Each row has two labels, one from each of two sets.
[-1.70  2.69  2.01 -0.77 -0.75  0.56  0.68 -0.18 -0.06 -0.15  3.55  0.30
 -1.49 -2.95 -0.22  0.26 -2.67 -0.46 -0.30 -0.06 -1.11  0.03  0.46  0.16
 -2.32 -0.92 -0.28 -0.44 -0.47  1.32 -0.36 -0.20  0.52 -3.46  1.72  0.54
 -5.73  2.85  1.17  0.68  0.57 -0.19 -0.69 -2.21 -0.04 -0.42  0.40  1.98
 -1.80 -0.15  0.42 -0.74  1.06 -5.10  0.27 -0.14  0.55 -1.05 -0.36  0.45
 -0.78  0.04  2.05 -0.18  2.84  0.39 -1.20] | zm/rc
[-0.44 -5.22 -2.64  0.09  0.46 -0.31  0.29 -0.23 -0.16 -0.43  0.31  1.18
  1.71  1.36  0.38 -0.55 -0.30 -0.19  1.34 -0.48  1.61  0.50  0.07 -0.10
 -0.89  1.05 -0.55  0.18  1.23  0.77 -2.07  0.95  0.70  0.47  1.42 -0.77
 -0.83  3.82 -2.72  1.35 -0.43  0.53  0.57  0.09 -0.80  0.53 -0.09 -0.08
 -3.43 -0.16 -4.11  2.77 -0.20  2.18  0.69  2.13 -0.96  0.67  0.02 -5.37
  2.00 -2.59 -0.32 -1.16 -1.86 -0.71  0.52] | zm/rc
[ 0.31 -2.22  0.87 -0.37  0.78  0.02  0.29  0.06 -0.04 -0.04  1.89  1.09
  0.32  0.99 -0.63  0.39 -1.92 -0.57  1.48 -0.05 -1.04  0.54  0.70  0.55
 -1.01  0.82  0.03  0.24  1.21  2.17 -2.98 -0.53  1.69 -1.56  3.06 -0.57
 -5.60  4.15  0.83  0.59 -0.35 -0.31 -0.30 -0.19 -0.94 -1.91  0.73  1.53
  0.16 -0.74 -0.55  1.69  0.01 -2.03 -0.39  0.99  0.59  0.23 -1.15 -0.87
 -1.58  0.45  1.29  0.05  0.42 -2.81 -1.47] | zm/rc
[ 0.51 -4.00 -1.35  0.80  1.89 -2.42 -3.75  0.92 -0.29 -0.61 -2.90 -0.75
  0.70  0.94  1.69  0.12  1.09 -0.11 -0.13 -0.10  0.95 -1.27  0.06 -0.04
 -0.18  3.88  0.29 -0.40 -0.95 -0.01  2.15  0.42  0.95  0.78 -2.15  0.67
  1.10  0.10 -2.25 -0.46  0.92 -0.10 -0.01  2.05 -0.50  1.07 -0.87 -1.21
  0.68  0.76 -1.39  1.71 -0.19  0.90 -0.52  5.47 -0.27  1.20  0.11 -3.31
 -1.66 -0.71 -1.44 -2.43 -2.53 -1.53  0.66] | zm/rd
[ 0.38 -3.53 -0.99 -0.43  1.39 -0.68  0.05  1.29  1.34 -0.87 -1.95  0.49
  0.69  0.07  0.14  0.73  1.37  0.04 -0.08  0.82  0.92 -0.27  0.22 -2.57
  0.22  2.62  0.08  0.27  0.71 -0.98  0.82  0.57  3.56  3.38 -0.38  1.03
  1.22  0.46 -0.74  0.30  0.41 -0.55 -0.75  4.86 -0.41  0.03 -0.47 -0.09
 -0.18  2.76  1.79  0.36 -0.31 -1.09 -0.73  5.51  0.33 -1.14  0.53 -2.72
 -2.59 -0.43 -0.11 -2.16 -0.44 -0.05  1.07] | zm/rd
[ 0.25 -4.87 -1.64 -0.83 -0.20 -0.98  0.67  0.02  0.01  0.86  0.62  0.83
  0.53  0.43 -0.44 -0.50 -1.29 -0.84  0.27 -0.22  1.52  1.01 -0.46 -0.71
 -0.69  1.34 -0.91 -0.24  0.32  1.61 -1.82  0.21  1.19 -0.90  1.48 -0.69
 -2.34  3.01 -1.20  0.17  0.18 -0.38  1.57 -1.81 -0.95  0.14 -0.56 -0.45
  0.07 -0.10 -2.87  3.01  0.71  0.55  0.75  0.92 -1.42 -0.56  0.42 -2.71
  0.70  0.85 -0.88 -1.71 -1.35 -0.40 -0.59] | zm/rc
[ 0.31 -3.10 -1.20 -0.39  0.70 -1.11  0.23  0.03 -0.31  0.44  1.43  0.61
  0.49 -0.98 -0.17  0.00 -2.05  0.55  0.52  0.25  1.31 -0.07 -0.27 -0.14
 -2.61  1.96 -0.13  0.06 -0.33  0.65 -0.67 -0.03  1.92  0.21  0.91  0.11
 -4.72  3.29 -1.56  1.12  0.48  0.48  0.24  0.62 -1.03  0.87 -0.59  0.58
  0.26  0.26 -1.68  1.88  0.71 -0.70 -1.21  2.45  0.02 -0.37  0.68 -1.10
  0.90  0.52 -0.35 -0.40  0.01 -0.37 -0.36] | zm/rc
[-0.21 -3.70 -1.93  1.14  0.33 -2.22 -0.93  1.13 -0.09  0.05 -1.76 -0.26
 -0.95  0.23  0.78  0.57  0.36 -0.81  0.15  2.22  0.73 -0.63 -0.51  0.09
 -0.56  1.83 -0.30  0.41 -1.01  0.40  1.70  0.27  1.88  1.06  0.93  0.22
  1.02  0.42 -1.93  0.24 -0.69 -1.38  0.25 -0.46 -1.57 -0.60 -3.03 -0.47
 -0.31  0.37 -2.03  0.98  0.84  0.68  0.89  1.49  0.28  0.27  0.29 -2.86
  0.18 -0.24 -0.91 -2.96 -0.91 -2.46  0.07] | zm/rd
[-0.91  2.03  1.37  0.11 -0.17 -0.67 -0.13  0.58  0.19  1.08  2.43  1.33
 -1.20 -1.99  1.43  0.47 -1.31 -0.56 -0.09 -0.03 -0.78 -0.29  0.96  0.34
 -2.31  1.45 -0.36 -0.57 -1.47  0.55  0.52 -0.64  1.02 -6.08  1.91  0.13
 -6.88  3.64 -0.61  0.66 -0.34 -0.29  0.08 -3.79  0.18 -0.63 -0.30  0.72
 -0.37  0.15 -2.35  0.60  1.58 -3.20  0.15 -0.65  1.31 -0.36 -0.70 -1.40
 -1.68  0.28  0.92 -0.30  1.54 -1.71 -0.97] | zm/rc
[ 0.05 -3.71 -2.03  0.21  1.00 -2.56 -0.72  1.84 -0.43 -0.22 -0.56  0.00
  0.15  0.42  0.14  0.61 -0.31  0.18 -0.03  0.43  0.01 -0.13 -0.74  2.03
 -0.51  1.25 -0.71 -0.69 -1.13 -0.21  2.42 -0.11  1.87  0.45 -0.92 -0.13
  3.00 -0.42 -1.25  0.74 -0.10 -0.81  0.43 -0.60 -0.59 -0.74 -0.10 -1.65
 -0.58  0.50 -1.59  1.46  1.27  0.74  0.75  0.13 -0.24  0.08 -0.02 -2.59
 -3.31 -0.02 -0.53 -2.67 -1.63  0.91 -0.25] | zm/rd
